Facts:
(10) γ:(76) (1146) (553) Φ:(465) (852) (1213) (1684)
(1026) γ:(808) Φ:(465) (482)
(1061) γ:(145) (114)
(1077) γ:(808) (941) (1155)
(1093) Φ:(64) (1298)
(111) Φ:(367) (1514)
(1110) γ:(1491) (1220) Φ:(1298) (924) (1207)
(1124) γ:(913)
(1135) Φ:(1359)
(114) γ:(1694)
(1143) γ:(1170) (1694) Φ:(1500)
(1145) γ:(905) (1170) (1491)
(1146) γ:(1185) (114)
(1150) γ:(1679) (1061) (219) Φ:(1288)
(1152) γ:(18)
(1155) γ:(881) (265) (1481) (1552) (191) Φ:(100) (1072) (323) (553) (249)
(117) γ:(1190)
(1170) Φ:(371)
(1175) Φ:(1491)
(1176) γ:(1170) (636)
(1185) γ:(913) Φ:(579)
(1190) γ:(180) (892)
(1217) Φ:(993) (579) (1146)
(1220) Φ:(573) (1077)
(1224) γ:(64)
(1287) γ:(558) (1481) Φ:(579) (1288)
(1288) γ:(792) (191) (1615)
(1359) γ:(180) (1026)
(1382) γ:(792) (371)
(1386) γ:(192) (662)
(1388) Φ:(328)
(142) γ:(256)
(1427) Φ:(1044) (294)
(1441) γ:(64) (1615)
(145) Φ:(579) (1672)
(1471) Φ:(1421) (256) (732) (747)
(1472) Φ:(1077)
(1481) γ:(1152)
(1491) γ:(145) (18)
(1514) γ:(913)
(1525) γ:(941) (1672)
(1552) Φ:(1044) (338)
(1583) γ:(941)
(1600) γ:(792) Φ:(990) (598)
(162) Φ:(573)
(1631) γ:(64)
(1652) γ:(913) (941)
(1653) Φ:(558) (1455)
(168) γ:(64)
(1684) γ:(1152) (256)
(1694) Φ:(1536) (924)
(18) γ:(1061) (1514)
(180) γ:(1441) (571)
(191) γ:(265) (1061)
(192) γ:(1185) (1213) (673) Φ:(1652) (921)
(214) γ:(883)
(219) γ:(145)
(23) Φ:(718) (822) (328) (249) (240)
(240) γ:(881)
(248) Φ:(1044) (1000)
(249) γ:(1155) (883) (1615)
(256) γ:(1615)
(265) Φ:(1522)
(268) Φ:(1382) (222)
(269) γ:(921)
(278) γ:(1491) Φ:(465) (496) (573) (1224)
(299) γ:(1170) (990) (1694) (1631) Φ:(527)
(308) Φ:(1409) (222)
(316) γ:(114) Φ:(256) (802) (1514)
(323) γ:(776)
(367) γ:(256) (1135) (1124)
(385) γ:(76)
(443) γ:(192) (371) (1026) Φ:(740) (1496)
(451) γ:(299) (598)
(454) Φ:(1409) (222)
(487) Φ:(132) (1672)
(524) γ:(802) Φ:(1072) (385)
(54) γ:(1110) Φ:(1298)
(553) γ:(867) (316) (1146)
(566) Φ:(249)
(571) γ:(64)
(578) Φ:(1152) (800) (1213)
(598) γ:(168) (849) (191)
(631) γ:(792) (1652) (1190)
(636) γ:(64)
(64) γ:(673)
(662) γ:(921) (1146)
(673) γ:(1213) Φ:(1470)
(674) γ:(1094) (921) Φ:(993)
(680) Φ:(1061)
(732) γ:(802)
(747) γ:(892)
(76) γ:(191) (1176) Φ:(323) (588) (249)
(792) γ:(867)
(800) γ:(1536) (269)
(802) γ:(191)
(820) Φ:(678)
(822) γ:(1094) (1491)
(844) Φ:(465)
(849) γ:(1094) Φ:(1441)
(862) Φ:(1359)
(867) γ:(993) (1514) Φ:(52) (482)
(87) Φ:(852) (1243)
(881) γ:(64) (1170) (673)
(883) γ:(64)
(892) γ:(913) Φ:(1265) (210)
(905) γ:(792)
(913) γ:(1694)
(921) γ:(1124) (1514)
(922) Φ:(571) (16)
(924) γ:(1441) (1146) (636)
(93) γ:(1077)
(941) γ:(191) (892) (636) Φ:(1288)
(990) γ:(913) (316) (924) (1124)
(993) γ:(145) (913) (114) (1514)
(999) Φ:(385)

Known rows:
(1481): [ -1  -7 -11   1  17  -1   0  -6  -7 -10 -13  -2  -8 -10   1 -17  19   3
   3   4  -5   2  -2   4   6   7   3  -6   9   1  -8  -2  -4  -1  -7   1
   2   3  -4  -4  -5   4   0   5  -2 -12  -8  -7]
(1684): [ -1  -7 -11   2  13   8   0 -14  -8  -9 -16  -2 -10 -12   1 -19  -3  22
   3  -7  -2  -3  -4   7   2   5   4  -8   8   0  -8  -1  -4  -5  -5  13
   2   1  -4   0   5   4   6   1  -2  -7   9   2]
(1143): [ -2  -7  -3  18  -1  -1   2  12  20 -11   1  -2   2  12  -5   9  37  -4
  10  -8   4   5   4  -1  13   6   3   6   2  20  -8   2  -6  -4  -6  -8
   8   3  -1  20  12   3  13   2   5  -1  26  10]
(192): [  0  -8 -11   4   8  -3   1   5  -3 -10   7  -3   0   1  -9   3  28   3
  11   3   1  -6  -2   9  10   5   3 -12   2  20   2   7  -4   2  -7  -2
   7   2  -4  -5  11   4  10  15  -1 -12   8   5]
(117): [ -1  -7 -11   2  12   1   3  -4  -6 -10 -15  -3  -3  -6   1 -11  19   0
   2   3  -5  -4  -2  -1  16   6   3  -9   2   2  -7   1  -5  -3  -6  -6
   2   1  -3   4  -7   3   6   3  -2  -9  -2  -7]
(1110): [ -1  -9 -11   1  27   8   1  -4  -5   2   5  11  -9 -12  -3 -16  17   1
  21  -7  -3  12  20   5  11   6   6 -12  17  -1  -7  -2  -5  25  -8   2
  11   0  -5  -7  -8   1  23  34  -3 -12  -2 -13]
(1190): [  0  -7 -13   0  16  -1   9 -13  -7 -10 -15  -3  -6  -2  11  -6  23   2
  -5  11  -6  -4  -2   0  14   6   4 -13   3   4  -7   4  -4  -5  -6  -7
   2   2  -4   6  -6   4   8   1   1  -7  -3 -11]
(451): [ -1  -7 -10   2   8  -1   0  -3  -5  -8 -11  -2  -6  -1   2  -7  21  -3
   3  -4  -3  -2  -3   0  10   6   3  -2   3   8  -8  -2  -4  -4  -5  -8
   1   2  -3  10  -1   2   7   2  -2  -6   4  -3]
(1600): [  0  -9 -11   8  27  35   1  13  -6 -10 -14  -3  28  -9  -9 -18  22   8
   6  -4  -8  -2  -2  -4  49   6   3  -2   0  -1  12  14  -4  -4   1  -8
   0   4  -6  23  -8   4  18  -2  -2  -2   9  -8]
(747): [  0  -7  -9   0  -5  -1   0  -7  -3  11 -15  -3  -8 -12  23 -16  35   4
  -8  10  -5  -6  -4  -3   3   9   3 -12   1   0  -8   8  -7  -4  -6  -8
   2   3  -4  21  -1   4  -8  10  -2   2 -10  -7]
(1525): [ -1  -7 -10   1  10  -1   8 -14  -6  -8 -14  -3  -7  -3  12  -6  22  -3
  -4  10  -5  -4  -1  -1   5   6   3 -10   3   4  -8  -2  -4  -3  -7  -7
   2   1  -4   7  -3   3  12  -2   1  -8  -4  -7]
(678): [  0   1  -6   0  -6   0   9  -8  -4   4  -6   4  -5 -11  -6  -3  -8  -4
  -2  -4   5  -6  10  -4   3   6   5   7   1  -1  -5  -4  -3  -3   0  -9
   3   3  12  -6  -7   2  10  -5  -2  -3  -4  -8]
(248): [ 10   5   1   3  -7  -2  16   9   1  -6   8   4  -3 -12  -8  -1  10  -4
 -14  11  -4  -4   3  -3   7  10   5   5   0  -3   6  -3   5  -1  -3  -7
  27   2   7  -6  -6   4  42  -4  10 -12   5  -5]
(1500): [  0   2  -5   0  -7  -1   9  -9  -2   5  -5   5  -5 -12  -6  -2  -8  -3
  -3  -5   5  -5  10  -5   2   7   4   6   2  -2  -6  -3  -4  -4  -1  -8
   2   3  12  -6  -7   3  10  -6  -1  -3  -3 -10]
(465): [  0  11  -7   1  -6  11  11 -15  -6   0 -17  -3  -9 -13  -6  -4 -12  10
  -3 -10  14  -7  -3  -4   1   6   4   7   2  -1  -9  -3  -5  -6   7  -1
   1   2  18  -2   3   4  15  -4  -1   6  18   2]
(578): [  0  -3  -3   0  -6   6  12 -14   4  -9   9   6  -9 -14 -10   0  -6   0
   0  -5  -2  -5  -3  -3   3   6   9  -1   0   0   6  -1  -3  -4  -2  -8
  12   3   2  -6  -7   2  28  -2  -2  -5  16   6]
(454): [ -1  -6  -1   0  -6  -2  20  -5  -7 -12  26   7  -7 -13  -9  13  -5  -5
  -7   9   7  -7   8  -3   9   5   9   7   0   0  11  -2  -4  -1   0  -7
   3   3  -3  -5  -8   1  -5  -6  -1  -4  -6  -4]
(1455): [  0   1  -6   1  -6  -1  11  -9  -4   5  -6   4  -5 -11  -6  -1 -10  -3
  -3  -5   6  -6  11  -3   2   6   3   7   1   0  -5  -4  -4  -5   1  -8
   2   5  13  -6  -9   3   8  -5  -1  -3  -5 -10]

Rows:
No name comes twice in this set of rows, the named rows included.
[ -1 -10  -7  -1  -7  -1   0   4  -5  31 -17  -3  37   8  -9  20 -12  -4
   2  -8   6  -5  28  13  20  18  13 -15  57  21   9  -4  -7  -3  -7  20
   2   3  -3  16  20   3  26  15  -2 -12  -6  -9] : (64)
[  0  10 -10   2  -5  20   0  17  24  -9 -16  -1 -11   5  35 -21  42  -6
  12  -7  -4  28   5   9  18   3   4 -15   5  -2  -9  -4  -7   7   0  11
   1  22  -1   4  -6   1 -16  -6  -1 -11   9   6] : (993)
[ -1  -4  -7   5  15  10  -1  14  -8  -6 -14  11 -11 -12   1 -22  13   0
   6  -8  11  47  10   9   4   6   4   4  22   0 -10  -5  -6  12  -5  24
  11   4  -4  -6  -9   2 -14   1  -4 -14  -8  -7] : (1491)
[  0  -8 -11   3  22  23   4   3  -7  -9 -16  -4  16  -5   0 -16  18   4
   2  -3  -7  -4  -3  -4  35   5   3  -6   2   0   1   9  -5  -4   0  -7
   2   3  -6  17  -9   3   8  -2  -1  -2   4 -10] : (631)
[  0  -7 -11   3  12  -3   1  -1  -7 -10  -8  -3  -5  -3  -4  -9  19   5
  10   0  -2  -6  -3   4   6   6   3  -9   2  11  -8   1  -2  -4  -7  -1
   2   1  -4  -5   0   3   3  11  -2 -10   1  -3] : (1386)
[ -1  -9 -10  19  19  24   8  10  -8 -10 -16  -4  20  -7  -8  -5   2   5
   0  -4  -5  -6   0  -3  43   5   3   9   2  10   4   7  -3  -4   6  -7
  -1   4  -5  20  -6   4 -14  -7  -2   4  -2 -11] : (1382)
[  0  -5   3   1  -9  -1  -1  -4   4  20  -8   4  -1 -14   1 -13   7  -2
  -2  -2   0  -6   2  -3   1  10   3   5   0  -2  -8  -1  -6  -4  -4  -8
   4   4  12   5  -6   4  -2   9  -1   7  -8  -8] : (1421)
[ -2  -9 -11   1  18   3   5  -6  -3   4  -6   1  -6  -9   3  -4  15  -3
  15  -6  -5  -2  20  -1  11   6   5  -9  15   0  -6  -2  -5  13  -6  -6
   3   2  -3  -6  -6   2  24  27  -2 -12   3 -14] : (54)
[  1  -4  -6   0  -6   4  10  -9  -6   2  -6   2   2 -13  -8  -5 -10  -4
  -2   0  -3  -7   0  -3   7   7   5   0   2  -2   2  -4  -3  -4   1  -9
   1   4   2  -5  -8   3  16  -5  -1  -6  -8 -12] : (1615)
[ -1  -5 -10   3  15   9   0 -11  -9  -8 -16  -2 -10 -12   2 -19   0  14
   2  -6   3  20  -3   9   2   6   5  -4  16   0 -10  -3  -4   0  -4  21
   3   3  -5  -5  -6   4  -9   1  -2 -12  -4  -2] : (1152)
[ -2  -8  -2   8   2  -2   1  -6   1 -10 -12  -4   2  12  -2   5  23  -4
   7  -6   2  -2  -1   0   6   6   4   3   2  20  -8  -3  -4  -4  -6  -8
   2   1  -3  19  11   3  17   1   4  -1   8   0] : (1176)
[ -1  -7 -11   0   2  -1   1   1  -6   7 -14  -4  -8 -10  14 -19  31  12
  -1   7  -4  -5  -2  -3   2   6   3 -13   2   1  -8   7  -5  -4  -6   0
   2   2  -3   5  -3   4 -12  14  -2  -3  -8  -6] : (367)
[  0  -6 -12   1   3  -2  19   8  13  -9 -16  -5  -9   1  29   6  38  -3
 -13   7  -5  -4  11   3  11   5   4 -13   2   4  -8   4  -6  -1  -6  -5
   0   4   2   2  14   4 -13  -2   4  -9  15   0] : (990)
[  0  -7  -6   1   1  -1   0   0  -8  18 -16  -4   5 -12  12 -20  25  15
   1   5  -5  -5  -3  -3   7  11   2 -10   2   0  -8  10  -6  -5  -6  -1
   1   2  -4  19  -6  10 -14  16  -3   3  -9 -11] : (256)
[ -1  -6   0   1  -4  -2   1  -8  -7  10 -15  -2  -6 -11  15 -19  33   0
   0   2  -4  -4  -2  -2   2  14   3   1   1  -1  -9   3  -5  -4  -6  -8
   3   1  -4  24  -6   4  -7  10  -1   3  -9  -8] : (732)

Now the same nodes, written a new way:
Known rows:
(1000): [  7   6   0  16   2   2  -1   8   1  15  -6 -12 -15 -16 -11 -22   6   9
  -7  14  -8  -1  -1 -14  -5  -8  11]
(1146): [  4   7   0  17   0   5   0   4   1  15  -4 -12 -10 -12 -14 -21   3   8
  -7  14  -7   2  -3 -13  -7  -8  11]
(385): [  2   8   2  20   1  -5  -6   2   3   7  -9  -6 -28  -4 -19 -22   7  11
  -6   6  -1   5  -1 -12  -3   0  13]
(1110): [-10   2  15 -16  14  11  13  10  -9   0 -16  -7 -24 -21  26 -43   6  14
  13  20 -13   5   0   3 -21  -9   2]
(747): [  4  16   1  16  -4  -4  -7  -3   6   4 -14  -5 -24  -8 -20 -32  12  10
  -6   9  -5   5   1 -12   1  -3   9]
(792): [  4   9   2  16   1   0  -3   5   1  14  -6 -11 -13 -13 -13 -23   6   8
  -8  12  -8   2  -1 -12  -6 -10  12]
(496): [  8   7  -2  12   1   4  -1   8   1  12  -4 -12 -13 -17 -12 -19   7   7
  -8  13  -8   2  -2 -13  -6  -7  10]
(1150): [  0  17   8  19  12  -6  -4  -2 -18   7  -9 -17 -19  -8  -3 -10  -3  26
 -12  -5  -1   2  -4  -2 -14   1  16]
(219): [  1  -1   4  13   3   2   5  12  -6  16  -2 -14 -13  -9  -5 -13   1   7
  -6  10  -6   2  -5  -7 -14 -11  14]
(844): [  4  14  -9   2   4   4   3   2   2   3   8  -3  -4 -20  -3 -13  14  -5
 -14   2  -3  13  -5 -21 -10   3   3]
(1471): [  5  10   1  16   6   2  -3   8   1  15  -3 -11 -14 -18  -9 -24   6   8
  -8  13  -5   1  -2 -16  -6  -5   9]
(222): [  3   7  10  13   1  -2  -8  13   5   9  -1 -22 -13 -13 -10 -22  15   8
  -4  11  -4  -6 -13 -28 -16 -18   8]
(316): [  1  11   1  18   5   0  -3   7   0  19  -1 -11 -11 -17  -8 -22   3   7
  -9  10  -4   2  -2 -15  -7  -8  12]
(142): [  3   2  -5  26   2  -2  -7   0  10  -2 -13   2 -26 -11 -16 -14   0  14
  -9   1   5   2 -13 -10  -7  -8  28]
(678): [  7   6   1  14   2   2  -2   8   1  13  -5 -12 -13 -16 -13 -22   6   9
  -7  15  -8   1  -2 -14  -6  -8  10]
(23): [  3  10   4  17  14  -9 -16  16  -1  13   4  -7 -17 -13 -17 -26   0   5
  -8  22  -6   5  -5 -12  -3   3  12]
(367): [  1   3  -4  24   1  -1  -7   1   7   4  -9  -2 -22 -11 -15 -15   0  13
  -7   3   1   3 -10 -11  -6  -9  24]
(1470): [  6   6   1  15   2   3  -2   8   1  13  -5 -12 -14 -16 -13 -21   6   9
  -7  15  -8   1  -3 -14  -5  -8  10]

Rows:
No name comes twice in this set of rows, the named rows included.
[ -1  15  -6   9   1  -1  -1  -4   4  -1   1   1 -17 -10 -10 -17  12  -1
 -10  -5   1  14  -4 -19  -7   2   7] : (10)
[ 14  10   4  13   3   2  -3   9   1  25   0 -20   3 -27 -15 -26  11   2
 -16  25 -15  -3   4 -18  -4 -13   6] : (808)
[  5  10  -2  22  -2  -6  -8  -4   8   3 -14  -2 -23 -10 -19 -25   8  11
  -9   4   1   3  -4 -13  -3  -5  18] : (214)
[  4   3   2   9   4   8   3  16  -6  19   2 -17  -4 -19  -4 -16   0   7
  -4  19 -14   0  -6 -11 -10 -14   9] : (1094)
[  3   7   5  16   9   4   1   8  -2  24   2 -13  -1 -28  -7 -20   4   3
  -8  18 -10   0   1 -19 -10 -14   9] : (1694)
[  3   7   2  12   0   1  -2   7   0  12  -6 -11 -13 -13 -10 -23   5   8
  -7  13  -8   2  -2 -10  -8  -9  12] : (905)
[  3  12  -2  19  -3  -4  -4  -3   6   5 -11  -5 -22  -9 -17 -24   9   8
 -10   4  -1   5  -2 -12  -3  -4  14] : (1224)
[  5  21  -6   5   2   0  -1  -3   4   7   7  -2   2 -22  -9 -20  17  -8
 -18   4  -5  13   0 -22  -7   0   2] : (1026)
[  4   2   3  14   3   3   2  10  -2  14  -3 -13 -14 -13  -9 -17   4   8
  -7  12  -7   1  -2 -11 -11  -9  12] : (1061)
[  0  18 -11  13  -3  19 -12  13   3   8   3  -5 -19 -14 -22 -11  -6  24
  21  15 -21   8 -17 -28  10  -7  -1] : (269)
[ 24  21   8   2   2  12   0   7   1  28   0 -28   7 -28 -18 -55  28   0
 -15  46 -21  -3  17 -24   5   1 -20] : (1672)
[  2   8   1  18  -1  -2  -3   1   2   7 -10  -7 -24  -7 -16 -23   6  11
  -5   6  -2   4  -2 -12  -5  -4  14] : (451)

